In the rows, 128 means zero.
Here are made-up elements, facts about them, and rows of numbers that follow some of those facts. Name the element behind each unnamed row.

Some facts about the elements:
talostel (Ξ 327)
troklur (Ξ 327)
flustel (Ξ 327)
sapifer (Ξ 302) (Φ vuta,tuzo) (Σ gritri,kofluk)
trefaflu (Ξ 302) (Σ kerer)
skozir (Ξ 940) (Σ nuduk,drepim,brovigo,pogar,setres)
gustidri (Ξ 640) (Φ pofak,fledim,lise,februdris)
gritri (Ξ 376) (Φ begos,skugel,nafe,nafor,lise)
skilo (Ξ 508) (Σ livi)
mebe (Ξ 508)
mezo (Ξ 640) (Σ rubrim)
povul (Ξ 640) (Φ klakas) (Σ talostel,brovigo,stibis)
veflo (Ξ 327)
nafe (Ξ 302)
pozal (Ξ 302) (Σ talostel,kerer)
tabe (Ξ 327) (Σ talostel)
tuzo (Ξ 327) (Σ brovigo)
fasil (Ξ 508) (Σ stibis)
brufim (Ξ 376) (Σ kerer)
stetrozen (Ξ 327) (Φ destatam,mebe) (Σ kenon)
pimi (Ξ 376) (Σ tusta)
mibadi (Ξ 302) (Σ brovigo)
stegrul (Ξ 339) (Σ fezu)
trila (Ξ 376) (Σ gustidri,stibis,skozir)
branas (Ξ 327) (Σ rofus)
brobra (Ξ 327) (Σ kofluk)
pofak (Ξ 376) (Σ stibis)
leklel (Ξ 327) (Σ toflem)
brovigo (Ξ 940)
zanel (Ξ 376) (Σ talostel,sadil)
begos (Ξ 339)
zagrabra (Ξ 302) (Φ rubrim,droplobra,kogradran)
destatam (Ξ 302)
klidror (Ξ 302) (Φ fopek) (Σ ruzor)
plodus (Ξ 302) (Φ mafu,likar,brovigo,drepa,februdris,gilum)
padaker (Ξ 940) (Φ zanel,liflaskis,lise)
getu (Ξ 339) (Σ tupak,bragrun)
zutron (Ξ 640) (Σ livi,mekla,plakil)
mekla (Ξ 640)
stegrus (Ξ 376)
rubrim (Ξ 376) (Σ stugefek)
flalu (Ξ 508) (Σ nudul)
mafu (Ξ 940)
stekli (Ξ 508) (Σ tastur,plakil)
ploski (Ξ 940) (Φ zedin) (Σ talostel,rofus,zutropa)
fule (Ξ 302)
piros (Ξ 339)
britebran (Ξ 508) (Σ kerer)
navuklus (Ξ 376) (Σ likar,lokol)
skasek (Ξ 508) (Σ talostel,riskur)
sokla (Ξ 302) (Φ destatam,leko,vazek,setres)
tusta (Ξ 339) (Σ talostel,vuta)
tupak (Ξ 940) (Σ talostel)
natril (Ξ 327)
veflum (Ξ 376) (Σ talostel,riskur)
zedin (Ξ 376) (Σ skasek,pofak,nafor)
fudol (Ξ 640) (Φ mibadi,veflo) (Σ rubrim,toflem,brukil)
fliskin (Ξ 339) (Σ ploski)
drepim (Ξ 640)
treli (Ξ 302)
februdris (Ξ 339) (Σ tastur,fasil)
sada (Ξ 376) (Φ bresesas,mibadi,piros)
setres (Ξ 940) (Σ sigoplem)
trestuk (Ξ 640) (Σ mekla,setres)
fopek (Ξ 339)
fezu (Ξ 508) (Φ mafu,tastur,trila,brufim) (Σ dunivek)
skugel (Ξ 508) (Σ pofak)
vazek (Ξ 339) (Σ kerer)
riklibis (Ξ 339)
skubipo (Ξ 327) (Σ gubram,vuta)
stoplu (Ξ 940) (Φ mebe,treli,riskur,veflum,flustel,liflaskis)
ruzor (Ξ 940) (Φ fuplu,lume,setres,kofluk) (Σ zutropa,trestuk)
kolel (Ξ 940) (Σ stibis,zutropa)
grunun (Ξ 339) (Σ plakil,fasil)
daskon (Ξ 339) (Σ drepim,vazek)
dunivek (Ξ 376) (Φ skasek)
rodror (Ξ 508) (Σ talostel)
gironim (Ξ 508) (Σ sigoplem)
guvom (Ξ 327) (Φ nopu,skuvi,skozir) (Σ brokudrul)
kogradran (Ξ 940) (Σ likar,mekla)
fuplu (Ξ 327) (Σ sestul)
bragrun (Ξ 640) (Σ talostel)
noklir (Ξ 339) (Σ sadil)
plakil (Ξ 640) (Σ begos,kerer)
drepa (Ξ 940)
deser (Ξ 327) (Φ daskon,povum) (Σ talostel)
tiner (Ξ 508) (Σ stibis)
kluzuk (Ξ 640) (Σ pofak,nudul)
selutrum (Ξ 302) (Σ begos)
lume (Ξ 508) (Σ talostel,riklibis)
vuta (Ξ 508) (Σ rubrim)
kenon (Ξ 640)
kerer (Ξ 302) (Σ talostel)
brukil (Ξ 940)
nuduk (Ξ 940)
zutropa (Ξ 339) (Σ begos)
riskur (Ξ 508)
stugefek (Ξ 327)
guzir (Ξ 640)
toflem (Ξ 940)
dradrak (Ξ 302) (Σ notrope,tupak)
gilum (Ξ 376)
lokol (Ξ 302) (Σ plodus)
bresesas (Ξ 640) (Σ talostel)
leko (Ξ 376) (Σ sigoplem)
fizok (Ξ 508) (Σ fliskin,natril,lise)
livi (Ξ 339) (Φ tusta,mebe,mibadi,veflo)
gubreplol (Ξ 376)
klupe (Ξ 376) (Φ gubreplol,lokol,kofluk)
grini (Ξ 940) (Φ kogradran) (Σ talostel,kerer)
tretik (Ξ 640) (Φ droplobra,flalu,kofluk) (Σ sigoplem)
nubrebro (Ξ 327) (Σ sigoplem,zutron)
rabrol (Ξ 339) (Φ mebe,sestul,natril) (Σ gritri)
teza (Ξ 640) (Σ talostel,rofus)
brozos (Ξ 302) (Φ skuvi,vatra) (Σ brovigo,selu)
zonu (Ξ 302) (Σ talostel,livi,rofus)
brokudrul (Ξ 302) (Σ grini)
brelitom (Ξ 940)
sagra (Ξ 339) (Φ skuvi,bragrun,pleska)
kuplom (Ξ 640) (Φ mafu,sigoplem,tiner)
nopu (Ξ 508)
tastur (Ξ 640) (Σ kerer)
skuvi (Ξ 302) (Σ setres,branas)
skiploklor (Ξ 376) (Φ fludiflak,treli,leko)
pleska (Ξ 339)
notrope (Ξ 508)
luzoku (Ξ 508) (Φ nafe,dradrak,rodror,grunun) (Σ tusta,stibis)
droplobra (Ξ 327) (Σ skasek)
mesil (Ξ 327) (Σ nudul)
drolu (Ξ 327) (Σ kerer)
zuden (Ξ 302)
sadil (Ξ 508)
gubram (Ξ 302) (Σ guzir)
selu (Ξ 376) (Σ nudul)
liflaskis (Ξ 640) (Σ sigoplem,riskur)
nafor (Ξ 640) (Σ zuden)
gatras (Ξ 376) (Σ livi)
plebru (Ξ 508) (Φ fule,veflo,veflum,stegrus,trestuk) (Σ livi)
drolugri (Ξ 508) (Φ sadil,vuta,kolel) (Σ povul)
stalel (Ξ 640) (Σ talostel)
pogar (Ξ 640) (Σ brokudrul)
fludiflak (Ξ 508)
klakas (Ξ 339) (Σ stibis,troklur,brobra)
sigoplem (Ξ 508) (Σ talostel)
stebron (Ξ 940) (Φ mafu,sigoplem,brelitom,bresesas) (Σ grini)
nudul (Ξ 376) (Σ talostel)
likar (Ξ 508) (Σ talostel)
stibis (Ξ 940)
sestul (Ξ 640)
vatra (Ξ 640) (Σ povul)
tabi (Ξ 339) (Φ noklir,piros) (Σ begos)
rofus (Ξ 327)
lise (Ξ 508)
griskar (Ξ 508) (Σ februdris)
fledim (Ξ 940)
povum (Ξ 327) (Σ teza)
tifla (Ξ 508) (Φ nopu,fasil,stekli) (Σ povul)
kofluk (Ξ 508)

Known rows:
drepim: [130 110 113  76 152 165 111 120  92  89  81 125 126  64 138 137 102 150
  76 113 118 141 131 132 110 133 120 115  90 113 124 140  97  99 140 130
 177 121 117 103 117 138 163 132 123 118  77 104 117 169 148 144  93  92
 123]
daskon: [158 118 113  90 120 171 117 144 103  92  72  97 122 117 134 141  92 143
  80 103 121 144 134 121 100 132 119 156 123  81 171 107  73 120 163 122
 153 134 130  87 112 160 186 116 164 151 121 111 124 164 146 119 128 113
 102]
vazek: [156 101 137 129 110 166 131 169  89 115  74  73 122 121 125 151 115 161
  88 124 125 148 154 137 103 162  94 157 129  62 143  90  70 131 172  87
 171 123 165  82 113 146 186 140 173 145 114 106 126 149 168 103 126 137
 133]
kerer: [139  85 142 122 128 179 138 182 129 126  90 124 159 120 117 151 146 137
  71 132 108 132 135 179  70 146  88 128  97  73 129 127  58 128 151  89
 193 118 145 116 141 141 175 149 168  89 136  75 119 164 176  98  97 124
  88]
talostel: [122 124 122  88 146 187 113 154 148 105  94 160 169 105 108 145 105 123
  63 137  98 112 129 148 100 104 120 139  70  81 141 183  86 124 138 111
 184 128  97 111 147 151 164 131 146  78 112  80 135 199 163 110 103 102
  82]
sigoplem: [172 119 104 106  75 184 112 129  99  70 111 152 154 128 152 155  96 111
  87  91 102 111 143 150  30  98 111  87 100 116 185 150  62  86 105 104
 130 101  91 101 185 194 171 151 175 124 143 152 109 161 160 116 137 132
 100]
rodror: [149 117 123 103 136 193 123 150 114  99 115 156 168 126 139 146 114 111
  88 122 102 116 157 144  73  95 123 122 115  80 160 158  37 107 141 118
 146 109 116 131 153 153 164 149 146 122 106 103 135 162 161 117 108 102
  90]
brufim: [140 118 128 100 111 151 115 169 103 118  71  85 136  99 121 150 111 162
  84 139 121 148 137 136 115 179  89 152  85  78 136 113 113 142 161  89
 179 143 136  69 120 144 195 106 166 101 113  96 133 171 157  91 114 153
 116]
februdris: [152 116 106  85 121 172 127 141  97  85  73  98 123 117 144 134  98 147
  95 104 124 150 137 126 102 134 125 152 125  91 172 102  72 121 168 123
 147 132 132  80 113 161 199 114 170 143 135 109 130 167 142 117 119 119
 111]
pleska: [147 121 109  87 132 172 120 139 113  90  76 106 116 111 135 145  89 149
  70 114 111 133 120 106  88 123 128 160 119  81 159 110  70 123 159 123
 165 145 136  92 105 172 175 113 158 156 108 119 120 164 150 128 132 113
 104]
pofak: [109 120  86  58 149 188 112 144 129  72  51 116 176 113 142 102 106 168
 120 110 102 153 128 135 173 122 143 157  95 124 158 114 104 127 172 117
 149 159 116  56 105 149 210  76 189  82 120 103 161 176 129 127  76 123
 116]
skubipo: [126 137 106  55 138 155 105 143 111  99  81 114 148  79 127 144  98 142
  81 117 117 143 133 134 127 151 112 144  79 101 153 139 115 120 142 118
 162 129  96  78 125 130 182  98 143 102  91  97 133 179 135 121  99 119
  94]
vuta: [152 129 105  79 136 168 108 139  77  92 109 116 146  98 155 150 104 129
 102 112 118 142 159 124 103 137 116 130 125  90 168 124  62 102 146 132
 136 116 113 109 126 143 176 120 133 142  81 118 132 145 133 124 107 110
 107]
sapifer: [140 105  95  87 154 160 117 142 112  82  90  96 136  99 153 141 121 142
  79 120 125 158 112 144 110 154  97 129 116  99 162 101  96 101 149 140
 183 125 100  93 104 159 168 107 151 106 120 104 125 164 114 120 107 100
  83]
ruzor: [119 130 106  67 159 142  95 141 117  92  70  83 139  78 125 128 118 145
  60 118 148 176 123 159 169 152  98 158 103 113 186 115 121 113 163 133
 192 109  73  40 126 125 174 110 172  99 109  70 122 201 104 112 103  90
  64]
brukil: [117 118 110  58 145 158 110 131 130  95  55 111 124  68 113 135  94 155
  56 117 122 143 107 135 128 145 118 149  68 106 136 133 125 123 148 123
 197 138 107  71 110 142 179 105 143 103 106  85 117 198 143 129 102 101
  99]
begos: [154 120 113  87 130 164 123 144 101  97  77 100 110 107 130 144  87 140
  76 110 124 145 134 109 103 140 124 159 118  68 160 114  74 126 169 130
 163 138 131  94 100 158 188 115 145 156 117 101 125 169 147 120 127 107
 106]
padaker: [109 122 102  76 157 155 127 136 125  77  71  96 120  74 131 133  92 155
  73 143 121 142 111 143 148 135 100 152  95  98 145 121 138 124 158 127
 212 115  98  69  99 148 170 117 148  96 113  84 143 202 115 124  96  93
 106]

Rows to name:
No name comes twice in this set of rows, the named rows included.
[111 128 124  62 141 176 125 152 163 100  68 148 161  93  92 131 113 122
  47 126 115 127 114 173 103 101 124 152  68 101 157 158  98 134 145 111
 195 115  91  84 152 137 184 132 166  84 136  53 123 217 153 118  96  91
  59] | tupak
[175 131 157 133 150 191 116 138 103  84  58  47 121 132 115 118  83 111
  55 128  83 153 133 140 125 144 109 137 109  61 167 108 116  86 151 134
 145 146  96 140  89 167 164 129 155 166 117 119 156 152 120 135 140  68
 100] | livi
[139  98 143 103 129 150 124 142  75 110  78  97 131  68 142 142 132 161
  91 138 123 150 154 158  95 167  90 113 104 111 116 108  94 115 147  88
 178 110 154  96 134 121 180 151 149 117  86  87 114 153 160 122  84 132
 138] | tastur
[129 151 102  45 132 149 108 156 124 104  75 107 146  91 115 142  92 133
  75 115 120 149 134 130 130 158 119 169  84  81 175 127 108 137 153 126
 162 142  90  71 118 134 199  80 152 109 113  84 141 191 123 106 110 112
  69] | selu
[156 104 135  85 150 183 102 136 116  92  52  83 150 107 119 117 121 126
  60  96  95 160 115 153 111 162 117 108  73 106 148 116 107  78 136 129
 141 158  92 129 104 149 183 102 157 115 114 114 127 147 138 139 111  90
  80] | mibadi
[120 122 128  71 151 181 122 142 137  95  97 166 166  90 121 143 122 122
  63 134 101 115 134 166  71  82 125 130  95 111 151 151  61 110 129 111
 180  98 108 114 162 138 165 156 148 107 102  78 119 184 157 139  87  92
  73] | bragrun
[137 118 103 107 156 156  79 142 113 100  82  85 141 105 133 141 104 151
  62 125 136 165 117 121 158 155  94 158 103  86 169 137 110 113 165 135
 183 145  85  57 111 166 155  96 166  96 102 107 130 186 122  98 128 109
  83] | klupe
[143 105  95  88 143 193 114 121  82  70  84 133 165 113 181 113 113 151
 136 107 105 146 155 122 120 110 145 108 123 125 152 121  58  96 159 130
 121 137 136 110 121 165 192 113 161 116 102 129 147 142 143 139  83 118
 143] | tiner
[170 117 103 109 131 158 116 114  65  76 110 116 132 103 187 136 106 125
 112 142 120 148 153 123  74 139 113  96 127 108 165 121  74  95 144 139
 143 118 111 121 130 187 180 122 140 131 115 125 140 154 117 120 110 119
 129] | fezu
[128 113 114  76 157 170 118 126  96  89  84 121 129  68 137 139  97 149
  83 112 114 135 134 136 121 135 116 120  91 106 122 141 102 100 145 126
 175 119 121 110 109 130 163 137 118 120  77 100 124 169 148 146  89  87
 126] | sestul
[168 126 129 108 135 161 108 136  95  90  72  75 123 121 140 132 108 125
  64 129 120 165 132 131  96 141 113 146 126  89 187  93  84 104 157 129
 150 134 108  98 118 174 183 115 173 153 123 108 127 159 121 119 136 107
  84] | tabi
[135 127 100  74 132 160 108 143 119 101  73 108 133  93 121 142  83 151
  76 121 114 139 115 114 122 153 116 156  76  83 144 143 115 130 155 119
 179 157 108  78 106 161 184  87 144  98 112 107 135 187 143 108 116 124
 103] | gilum
[153 105 108  96 141 145 120  92  75  67  89 130 118  64 178 125 109 129
  91 155 128 151 131 134  71 134 118  81  98 142 137 129 111  96 141 136
 180 121 107 116 133 189 179 130 136 106 123  99 124 187 121 132  94 111
 134] | kuplom

The same elements again, as new rows of numbers:
Some elements and their rows:
zanel: [ 70 133 104 126 136 103 177  98 128 131 151 164 144 103 124 128 131 128
  89 115 179 116 125 130 144 132 127 137 144 129 154 192 148 133 112]
treli: [ 72 134 140 126 125 127 113 135 124 151 145 132 134 115 116 119 132 122
  49 130  96 126 132 113 125 130 137 134 149 135 126 168 178 119 126]
selu: [ 63 128 108 126 141 101 171 110 116 108 168 167 138 102 128 125 137 127
 104 122 188 125 129 123 134 129 129 134 132 122 156 195 145 131 120]
plebru: [127 111 135 112 125 141 131 139 144 157 119 130 127 134 134 132 130 137
 106 144 124 141 149 122 131 128 129 144 142 149 120 126 132 137 133]
skozir: [152 103 107 126 125 144 179  84 133  87 146 163 140 142 127 144 134 133
 231 104 139 151 118  94 137 122 132 124 103 144 135  64 100 153 111]
fliskin: [117 126 143 121 127 125 146 114 127 127 144 137 130 120 127 126 129 124
  93 130 116 131 150 120 136 125 137 140 151 133 130 172 139 134 146]
tastur: [180  96 153 116 110 156 135 122 141 103 124 116 125 173 132 138 126 145
 199 116  77 152 149  95 125 116 140 135 130 150 103  59 118 141 131]
tabe: [107 131 140 118 135 116 160 119 139 132 160 133 124 109 129 123 133 128
  67 147 140 120 166 135 146 136 135 153 170 128 129 173 148 143 160]
noklir: [113 130 142 123 126 127 150 111 135 125 142 131 132 115 125 124 129 126
  87 124 130 127 147 120 141 133 136 143 157 131 120 140 149 139 138]
natril: [104 131 142 114 132 107 151 117 124 113 170 127 125 129 117 124 132 118
  72 143 117 119 163 138 135 134 138 146 176 138 133 184 155 136 159]
droplobra: [ 97 132 139 119 134 116 159 115 139 124 169 128 124 111 124 122 134 127
  70 143 136 119 162 132 146 142 134 151 169 129 127 150 156 147 153]
stekli: [125 115 128 122 121 147 138 133 150 158 149 135 124 148 125 135 131 139
 132 153  77 135 146 118 137 130 132 140 140 154 129 112 143 136 143]
vuta: [117  96 144 113 126 150 128 135 168 127 143 129 123 138 144 127 136 125
 130 135  94 114 116 127 113 118 135 135 157 141 144 125 156 151 136]
grunun: [117 123 133 124 119 130 156 115 130 141 154 137 127 127 122 128 130 134
 103 132 111 123 158 113 141 130 138 143 146 130 122 146 154 120 154]
nopu: [111 119 136 119 127 142 125 128 142 129 151 126 128 150 113 130 138 120
 117 148  81 139 132 117 126 134 134 132 143 157 129  95 144 149 132]
fizok: [124 113 133 114 123 145 131 133 150 154 125 133 129 129 130 132 133 134
 104 141 116 138 145 117 134 134 130 144 144 150 120 101 138 141 131]
kuplom: [181 100 153 111 117 161 125 114 135 102 105 115 130 152 126 134 136 117
 166 115 100 160 139  94 118 120 140 133 125 150  99  34 112 152 127]
brokudrul: [ 75 132 141 129 127 126 118 146 129 152 148 136 126 129 133 120 127 147
  69 139 102 133 144 113 132 126 136 137 143 130 137 201 168 121 135]

Rows to name:
No name comes twice in this set of rows, the named rows included.
[178 101 158 112 119 159 120 116 134  92 116 113 130 160 121 135 134 118
 169 112  83 159 136  97 113 119 141 130 130 155 101  37 116 153 129] | kenon
[114 116 133 121 133 148 132 138 153 144 149 132 121 135 137 128 138 139
 133 159 107 145 142 109 132 130 132 140 126 143 128 105 132 149 141] | tifla
[103 128 148 114 137 106 150 119 124 107 165 130 123 132 129 124 130 125
  78 149 124 123 163 139 134 126 135 146 174 136 138 217 143 140 162] | rofus
[172  92 156 115 119 159 128 128 138  93 126 119 121 162 140 134 131 140
 196 122 100 161 151  88 116 116 142 134 119 142 103  55 113 146 133] | gustidri
[161 104 153 108 116 173 132  99 130  93  95 124 113 151 132 135 124 157
 186 129 157 158 152  91 108 116 139 139 120 130  88  47 114 158 123] | povul
[185  95 155 115 113 160 133 121 141 114 114 121 124 169 138 140 127 141
 194 119  79 158 150  96 125 114 139 136 129 151 106  74 113 142 137] | plakil
[ 95 105 137 116 127 131 123 143 133 115 161 126 120 162 125 127 137 135
 141 144 105 134 150 109 111 128 137 134 141 148 126  98 155 133 130] | kofluk
[175  91 163 114 119 162 128 104 149  98 112 106 128 159 132 129 133 121
 186 119  84 146 124 102 112 108 140 129 135 144  97  55 108 153 122] | guzir
[ 82 132 148 125 130 126 113 140 125 152 134 132 131 116 134 118 128 133
  53 136 111 134 138 119 127 123 133 137 149 133 133 208 159 127 130] | plodus
[ 62 117 112 123 138  99 172  87 127 119 155 150 141 111 120 122 136 105
 104 125 159 103 106 132 121 112 129 124 146 125 152 215 142 123 111] | rubrim
[101 110 133 118 126 139 133 145 154 133 149 129 121 141 131 128 135 145
 129 140 123 132 148 111 129 134 133 142 142 142 121  79 155 145 124] | skugel
[117 109 144 112 129 144 120 146 151 111 151 137 121 146 147 132 132 138
 127 128 106 130 133 131 120 128 134 140 162 149 155 139 156 163 135] | sadil

